Below are the code and all the weights of a small trained network. Each question names an input and a target symbol and asks about switching units off, where a switched-off unit gives its printed mean instead of its output.

import numpy as np


def w(rows, s, z=0):
    codes = np.array(rows[::2]) - 128.0
    scale = np.full(codes.shape[1], s)
    scale[-1] = z or s
    return codes * scale


def norm(h):
    return h / np.sqrt((h * h).mean(-1, keepdims=True) + 1e-5)


def f(y):
    return y / 2 * (1 + np.tanh(0.7978845608 * (y + 0.044715 * y**3)))


def softmax(a):
    e = np.exp(a - a.max(-1, keepdims=True))
    return e / e.sum(-1, keepdims=True)


def log_softmax(a):
    a = a - a.max(-1, keepdims=True)
    return a - np.log(np.exp(a).sum(-1, keepdims=True))


def net(x, mask):
    ids = ['ΔΛΞΣΦαβγεζθπτω'.index(c) for c in x.split()]
    T = len(ids)
    res = E[ids] + P[:T]
    u = 0
    for l in range(2):
        r = norm(res)
        for j in range(2):
            rows = slice(3 * j, 3 * j + 3)
            q, k, v = (r @ M[l][rows].T for M in (Q, K, V))
            z = softmax(np.where(np.tri(T) > 0, q @ k.T / 3**0.5, -1e9)) @ v
            o = O[l][rows]
            res = res + np.where(mask[u + j], z, o[:, -1]) @ o[:, :-1]
        u += 2
        y = f(norm(res) @ A[l][:, :-1].T + A[l][:, -1])
        res = res + np.where(mask[u : u + 8], y, B[l][:, -1]) @ B[l][:, :-1]
        u += 8
    return log_softmax(norm(res)[-1] @ U[:, :-1].T + U[:, -1])


Q, K, V, O, A, B = {}, {}, {}, {}, {}, {}
E = w([
[106,87,127,34,156,235,135,195,110,108,92],'Δ',
[147,82,92,128,176,156,66,199,106,102,179],'Λ',
[162,150,113,149,117,175,104,139,142,120,66],'Ξ',
[177,147,231,132,91,207,131,166,189,107,75],'Σ',
[156,95,118,173,88,119,93,66,179,97,92],'Φ',
[151,107,158,86,124,240,147,64,153,106,56],'α',
[122,137,151,132,84,243,147,83,132,74,71],'β',
[204,98,121,55,140,174,183,162,146,58,132],'γ',
[171,35,87,112,162,170,85,111,163,113,140],'ε',
[98,61,96,130,82,186,153,136,142,98,133],'ζ',
[208,79,149,113,220,153,181,113,188,182,170],'θ',
[117,55,251,186,180,115,2,167,94,160,110],'π',
[138,109,140,79,140,70,120,35,117,61,186],'τ',
[132,104,154,155,153,164,242,119,91,50,137],'ω',
],0.016)
P = w([
[126,208,55,127,77,134,122,73,187,49,83],'0',
[223,146,174,163,101,151,121,211,98,146,88],'1',
[225,103,205,176,62,137,161,206,118,107,97],'2',
[183,73,203,149,52,137,158,161,119,94,129],'3',
[119,34,174,145,93,153,144,157,104,92,155],'4',
[117,36,192,174,90,174,145,123,106,105,153],'5',
[55,1,173,144,116,221,148,117,79,110,156],'6',
],0.0079)
Q[0] = w([
[143,247,122,64,139,24,106,101,136,177,136],'L0H0',
[91,234,96,166,88,94,109,132,102,179,145],'L0H0',
[139,142,83,138,102,26,176,178,179,153,139],'L0H0',
[73,234,40,147,148,72,132,155,71,196,154],'L0H1',
[163,142,103,139,72,53,94,116,130,107,145],'L0H1',
[148,255,91,139,157,92,126,129,75,201,90],'L0H1',
],0.0068)
K[0] = w([
[184,163,92,120,100,174,88,157,147,103,87],'L0H0',
[148,151,79,102,142,112,124,135,123,156,114],'L0H0',
[147,168,121,123,100,91,108,123,137,135,83],'L0H0',
[141,121,137,152,153,136,114,149,6,200,128],'L0H1',
[107,104,127,152,143,131,145,142,87,155,115],'L0H1',
[123,85,215,114,101,82,87,127,117,139,148],'L0H1',
],0.012)
V[0] = w([
[72,175,148,173,104,144,151,160,62,28,14],'L0H0',
[146,136,14,198,2,135,245,157,148,228,141],'L0H0',
[161,196,107,127,192,130,240,74,55,66,174],'L0H0',
[170,171,159,214,81,12,163,156,46,65,182],'L0H1',
[65,149,106,95,66,149,166,216,67,160,247],'L0H1',
[187,93,221,147,146,116,165,235,131,166,59],'L0H1',
],0.0057)
O[0] = w([
[47,113,250,211,173,205,82,160,91,197,171,184],'L0H0',
[25,125,4,184,118,148,216,199,191,39,130,166],'L0H0',
[133,131,168,146,226,2,254,202,186,66,192,86],'L0H0',
[60,154,142,103,122,216,70,124,168,74,210,2],'L0H1',
[206,40,207,161,171,144,85,185,249,125,13,61],'L0H1',
[213,162,71,243,153,222,227,75,137,142,125,17],'L0H1',
],0.0072,0.0073)
A[0] = w([
[162,168,69,122,88,97,40,120,76,166,74,184],'L0N0',
[59,70,132,216,157,163,85,140,109,138,76,210],'L0N1',
[126,81,155,129,26,189,66,233,141,115,113,254],'L0N2',
[104,75,143,138,124,111,203,136,110,63,115,144],'L0N3',
[136,182,209,48,151,120,95,40,108,135,164,141],'L0N4',
[119,118,230,110,94,196,140,108,140,97,175,119],'L0N5',
[170,84,75,2,172,109,48,72,129,126,163,95],'L0N6',
[68,134,125,109,162,177,161,106,96,110,159,224],'L0N7',
],0.0065,0.0024)
B[0] = w([
[75,64,161,76,43,172,204,154,197,159,154,153],'L0N0',
[170,102,134,129,174,128,151,37,90,122,162,190],'L0N1',
[129,127,110,55,206,134,156,105,101,37,115,248],'L0N2',
[214,56,189,136,139,33,48,88,150,255,170,168],'L0N3',
[216,126,101,180,143,63,54,211,165,207,38,140],'L0N4',
[178,97,21,181,161,152,144,197,90,115,138,156],'L0N5',
[123,188,136,230,59,190,124,159,176,144,122,155],'L0N6',
[214,124,132,146,128,38,149,134,171,146,246,158],'L0N7',
],0.007,0.013)
Q[1] = w([
[244,3,133,53,174,81,105,156,83,137,187],'L1H0',
[66,178,96,75,133,153,70,143,180,156,122],'L1H0',
[167,65,176,114,130,238,71,135,84,103,103],'L1H0',
[171,46,150,33,55,185,205,91,183,39,71],'L1H1',
[70,147,177,168,198,194,82,79,156,71,86],'L1H1',
[206,49,124,107,101,155,244,159,103,73,127],'L1H1',
],0.0062)
K[1] = w([
[87,249,129,158,115,120,112,83,175,55,168],'L1H0',
[130,98,210,152,165,195,166,98,53,147,137],'L1H0',
[132,96,149,144,80,127,129,137,217,114,161],'L1H0',
[186,40,165,140,154,120,62,69,107,184,179],'L1H1',
[100,116,125,56,153,119,123,108,71,1,126],'L1H1',
[178,136,133,145,129,105,159,40,177,149,217],'L1H1',
],0.0079)
V[1] = w([
[33,100,160,2,187,91,115,92,106,50,105],'L1H0',
[109,81,59,176,188,105,234,116,41,92,186],'L1H0',
[77,136,146,207,31,194,183,105,134,137,198],'L1H0',
[55,96,64,118,87,106,129,111,97,27,108],'L1H1',
[85,142,215,224,127,122,80,60,45,127,53],'L1H1',
[111,182,157,135,153,142,49,174,84,121,222],'L1H1',
],0.0066)
O[1] = w([
[8,145,138,160,135,116,65,171,182,133,137,253],'L1H0',
[128,156,120,174,172,109,130,50,77,91,70,221],'L1H0',
[155,178,230,172,81,111,153,93,150,154,195,127],'L1H0',
[71,66,160,124,67,176,218,210,56,93,134,201],'L1H1',
[168,85,144,150,111,120,114,177,2,165,76,66],'L1H1',
[137,194,182,161,163,149,36,99,67,149,197,65],'L1H1',
],0.0095,0.0055)
A[1] = w([
[149,153,80,113,94,232,57,78,101,126,87,199],'L1N0',
[85,132,121,93,153,78,191,43,211,97,176,161],'L1N1',
[216,50,71,120,206,118,187,146,127,150,12,83],'L1N2',
[143,135,236,255,173,128,160,126,94,113,217,255],'L1N3',
[151,117,80,108,153,146,165,161,184,58,182,196],'L1N4',
[100,73,171,68,230,103,102,187,154,123,130,135],'L1N5',
[194,181,92,124,143,113,222,12,26,180,139,105],'L1N6',
[201,78,101,204,165,152,174,72,133,98,34,95],'L1N7',
],0.0068,0.0029)
B[1] = w([
[105,42,222,94,242,120,61,104,196,27,72,161],'L1N0',
[67,194,218,91,124,104,85,86,83,81,76,201],'L1N1',
[61,192,86,189,149,126,159,196,109,208,173,212],'L1N2',
[46,43,179,97,179,148,170,166,222,179,80,236],'L1N3',
[179,165,66,109,200,133,108,37,131,65,105,211],'L1N4',
[192,144,149,253,14,89,161,192,174,75,158,253],'L1N5',
[169,111,93,211,70,88,33,208,100,44,147,226],'L1N6',
[105,196,35,57,158,214,123,80,69,114,233,192],'L1N7',
],0.0066,0.0059)
U = w([
[153,79,174,100,165,115,27,60,61,173,84,151],'Δ',
[55,221,143,136,117,179,111,138,120,223,194,200],'Λ',
[177,162,85,184,56,4,75,203,93,164,155,87],'Ξ',
[39,90,116,146,153,69,91,172,164,147,29,109],'Σ',
[204,39,120,94,91,204,134,139,236,151,149,78],'Φ',
[151,150,170,115,253,138,122,99,150,122,143,50],'α',
[97,107,69,128,144,140,171,126,66,38,189,210],'β',
[134,128,175,50,53,82,188,99,110,187,113,119],'γ',
[153,171,70,87,183,80,98,52,192,133,113,230],'ε',
[141,121,192,222,172,68,176,151,151,165,178,94],'ζ',
[152,88,55,147,196,123,175,135,110,247,58,144],'θ',
[213,135,158,222,139,171,139,100,98,99,140,104],'π',
[118,175,75,105,142,166,19,200,153,145,221,3],'τ',
[192,143,128,160,162,223,88,124,126,157,123,162],'ω',
],0.0066,0.0023)

Each question gives the input, a string of symbols that net reads in full, and the target symbol t.
The units are the heads (3 rows each of Q, K, V and O) and the neurons (one row each of A and B). Each row of codes is followed by its name. A weight is (code - 128) times the scale printed after its matrix; where a second scale follows, it is the last column's (O, A, B and U).
mask holds one flag per unit, layer by layer, with each layer's heads first. A switched-off unit (its flag False) gives its mean, the last column of its rows in O or B, instead of its output. The means were averaged over made-up inputs and are rounded, as every weight is.
A unit's drop is (log p(t) with every unit on - log p(t) with that unit switched off) / (log p(t) with every unit on - log p(t) with every unit switched off).
The circuit of an input: a set's keep is (log p(t) with only the set's units on - log p(t) with every unit switched off) / (log p(t) with every unit on - log p(t) with every unit switched off). Starting from the 12 units with the biggest drops (on a tie, the unit counted first), units are removed one at a time, each time the one whose removal leaves the highest keep (on an exact tie, the one counted first), for as long as the keep stays at least 0.8.
units of the circuit, in order: the units of the circuit, biggest drop first
unit that matters most: the unit with the biggest drop
top k neurons: the k neurons with the biggest drops, biggest first
top k neurons in layer l: the k neurons of layer l with the biggest drops, biggest first
which heads matter: for each layer, one digit per head in row order, 1 if its drop is at least 0.15 and else 0, layers parted by /
input ε Λ β, target γ: unit that matters most => L0H1
input Σ α ζ ζ ζ β Ξ, target π: which heads matter => 01 / 10
input ζ Σ τ ζ ζ ε ε, target Σ: top 2 neurons in layer 0 => L0N5, L0N7
input ζ ζ Δ Σ ε, target Φ: units of the circuit, in order => L0H0, L0N0
input Σ θ Φ ζ Δ α ε, target π: top 2 neurons => L0N2, L1N6
input Δ ζ Δ ω Δ Δ ε, target θ: which heads matter => 01 / 10
input ζ ω Λ ε π ζ, target Δ: which heads matter => 10 / 01
input ζ ζ ζ Λ Δ Σ, target Σ: units of the circuit, in order => L0H1, L1H0
input Λ ζ ζ ζ, target Φ: which heads matter => 10 / 10
input Σ ζ ζ Λ, target π: units of the circuit, in order => L0H1, L1H0
input Δ Δ π Ξ ζ Δ, target θ: units of the circuit, in order => L0H1, L1H1
input ζ ζ Λ Δ γ, target Σ: units of the circuit, in order => L1H0, L0H1
input Λ ω ζ ζ Δ Δ ε, target Φ: which heads matter => 10 / 10
input Σ ε α Δ ζ Σ, target π: units of the circuit, in order => L0H1
input ζ Λ ζ Σ, target β: units of the circuit, in order => L0H0, L0N2
input Δ Ξ ζ ε ζ Δ ω, target ζ: top 2 neurons => L0N3, L0N2
input Δ π Δ Λ γ, target θ: units of the circuit, in order => L0H1, L1N2
input ζ ζ ε ζ ζ Σ, target β: units of the circuit, in order => L0N2, L0N5
input Λ ζ Σ Δ Λ, target Φ: top 2 neurons => L0N6, L0N0
input ζ Λ ζ θ ε, target ε: units of the circuit, in order => L1H1
input ε α Δ Δ ζ, target γ: which heads matter => 01 / 10
input θ τ Ξ ζ, target Ξ: which heads matter => 11 / 00
input Λ γ Σ, target Φ: top 2 neurons => L0N6, L0N0
input β β α Δ π, target Δ: which heads matter => 10 / 00
input ζ θ Δ γ, target ε: which heads matter => 10 / 01
input Σ α ε, target π: top 2 neurons in layer 0 => L0N2, L0N3
input β ζ τ, target Ξ: units of the circuit, in order => L0N4
input θ ζ Δ τ, target Ξ: top 3 neurons => L1N6, L0N2, L0N4
input Ξ Δ π ε Σ, target Δ: which heads matter => 10 / 01
